Here is a tiny trained network, its code and every weight. The questions are about switching its units off for an input and a target symbol, where a switched-off unit gives its printed mean instead of its output.

import numpy as np


def w(rows, s, z=0):
    codes = np.array(rows[::2]) - 128.0
    scale = np.full(codes.shape[1], s)
    scale[-1] = z or s
    return codes * scale


def f(y):
    return y / 2 * (1 + np.tanh(0.7978845608 * (y + 0.044715 * y**3)))


def softmax(a):
    e = np.exp(a - a.max(-1, keepdims=True))
    return e / e.sum(-1, keepdims=True)


def log_softmax(a):
    a = a - a.max(-1, keepdims=True)
    return a - np.log(np.exp(a).sum(-1, keepdims=True))


def net(x, mask):
    ids = ['ΓΞΦβηλ'.index(c) for c in x.split()]
    T = len(ids)
    res = E[ids] + P[:T]
    r = res
    for j in range(2):
        rows = slice(2 * j, 2 * j + 2)
        q, k, v = (r @ M[0][rows].T for M in (Q, K, V))
        z = softmax(np.where(np.tri(T) > 0, q @ k.T / 2**0.5, -1e9)) @ v
        o = O[0][rows]
        res = res + np.where(mask[j], z, o[:, -1]) @ o[:, :-1]
    y = f(res @ A[0][:, :-1].T + A[0][:, -1])
    res = res + np.where(mask[2:6], y, B[0][:, -1]) @ B[0][:, :-1]
    return log_softmax(res[-1] @ U[:, :-1].T + U[:, -1])


Q, K, V, O, A, B = {}, {}, {}, {}, {}, {}
E = w([
[185,160,107,164,218,177,139,65],'Γ',
[59,94,9,217,209,108,121,127],'Ξ',
[110,125,141,144,228,50,78,159],'Φ',
[100,6,137,144,159,121,22,147],'β',
[129,63,127,163,52,40,159,85],'η',
[28,163,128,121,71,139,56,124],'λ',
],0.019)
P = w([
[191,163,125,251,119,129,108,144],'0',
[177,160,110,192,124,99,98,112],'1',
[178,139,100,140,116,91,80,97],'2',
[129,124,130,149,127,101,122,88],'3',
[109,105,139,114,144,104,127,83],'4',
[86,89,148,73,143,103,133,73],'5',
[64,75,162,81,161,112,157,74],'6',
[28,69,194,105,136,101,165,94],'7',
],0.012)
Q[0] = w([
[165,43,147,117,100,76,37,32],'H0',
[66,87,157,198,253,100,129,47],'H0',
[186,211,121,51,1,149,169,248],'H1',
[108,145,156,157,177,219,189,242],'H1',
],0.0097)
K[0] = w([
[36,121,103,101,10,139,135,95],'H0',
[63,68,162,40,132,122,157,112],'H0',
[224,168,87,214,152,198,96,124],'H1',
[207,92,47,144,216,124,132,144],'H1',
],0.012)
V[0] = w([
[43,114,89,128,123,149,59,176],'H0',
[112,211,104,120,221,121,149,1],'H0',
[116,195,186,76,111,139,108,170],'H1',
[203,81,164,116,195,127,90,231],'H1',
],0.007)
O[0] = w([
[204,209,152,44,156,120,105,2,254],'H0',
[130,121,190,205,143,213,160,160,110],'H0',
[148,153,198,236,114,31,76,118,74],'H1',
[161,95,129,153,62,134,121,29,86],'H1',
],0.0094,0.0069)
A[0] = w([
[117,14,163,98,28,115,26,205,47],'N0',
[114,167,146,88,114,95,25,54,64],'N1',
[59,149,44,77,105,141,83,153,3],'N2',
[114,233,24,84,182,2,218,119,146],'N3',
],0.0065,0.0034)
B[0] = w([
[135,210,61,235,142,92,230,95,152],'N0',
[152,105,178,254,64,143,222,135,253],'N1',
[95,93,223,186,178,222,110,75,148],'N2',
[145,143,125,53,25,102,104,235,236],'N3',
],0.0085,0.011)
U = w([
[189,149,93,119,149,194,175,168,113],'Γ',
[73,78,2,133,120,106,95,168,183],'Ξ',
[148,98,177,158,143,66,15,193,254],'Φ',
[130,48,99,199,195,74,81,99,85],'β',
[151,1,92,125,40,95,164,151,73],'η',
[110,109,165,200,68,188,115,210,26],'λ',
],0.0064,0.004)

Each question gives the input, a string of symbols that net reads in full, and the target symbol t.
The units are the heads (2 rows each of Q, K, V and O) and the neurons (one row each of A and B). Each row of codes is followed by its name. A weight is (code - 128) times the scale printed after its matrix; where a second scale follows, it is the last column's (O, A, B and U).
mask holds one flag per unit, heads first, then neurons. A switched-off unit (its flag False) gives its mean, the last column of its rows in O or B, instead of its output. The means were averaged over made-up inputs and are rounded, as every weight is.
A unit's drop is (log p(t) with every unit on - log p(t) with that unit switched off) / (log p(t) with every unit on - log p(t) with every unit switched off).
The circuit of an input: a set's keep is (log p(t) with only the set's units on - log p(t) with every unit switched off) / (log p(t) with every unit on - log p(t) with every unit switched off). Starting from all 6 units, units are removed one at a time, each time the one whose removal leaves the highest keep (on an exact tie, the one counted first), for as long as the keep stays at least 0.8.
units of the circuit, in order: the units of the circuit, biggest drop first
top k neurons: the k neurons with the biggest drops, biggest first
which heads matter: for each layer, one digit per head in row order, 1 if its drop is at least 0.15 and else 0, layers parted by /
drop of u: that unit's drop, to one decimal
input β η Φ Φ, target Ξ: units of the circuit, in order -> [H0 N1 H1]
input β η Φ Φ λ λ Γ, target Φ: units of the circuit, in order -> [H1]
input Φ β Γ Γ Ξ Ξ, target Γ: units of the circuit, in order -> [H0 H1]
input λ Φ Γ, target Φ: top 2 neurons -> [N3 N0]
input Φ η β, target Ξ: units of the circuit, in order -> [H0 H1]
input β Ξ λ Ξ Γ β η, target Ξ: units of the circuit, in order -> [N1 H1]
input Γ Ξ Φ λ Φ η, target Φ: top 2 neurons -> [N1 N0]
input Φ β Ξ, target η: top 2 neurons -> [N3 N1]
input Ξ Φ η Γ, target Ξ: which heads matter -> 10
input Ξ β β η β β Γ, target η: units of the circuit, in order -> [H0 N3 H1 N1]
input Ξ Ξ η, target Ξ: which heads matter -> 10
input Φ β Ξ Φ β Φ, target η: top 3 neurons -> [N1 N3 N2]
input Φ β Φ Γ Φ Φ Γ, target β: top 2 neurons -> [N3 N1]
input λ λ η, target Φ: top neuron -> [N0]
input Ξ Γ Φ Γ, target β: drop of N1 -> 0.2
input λ Φ Φ Ξ λ Φ β, target β: drop of H0 -> -0.2
input β Φ λ β β, target β: drop of N3 -> 0.9
input Γ Φ β η η β, target Ξ: drop of H1 -> 0.2
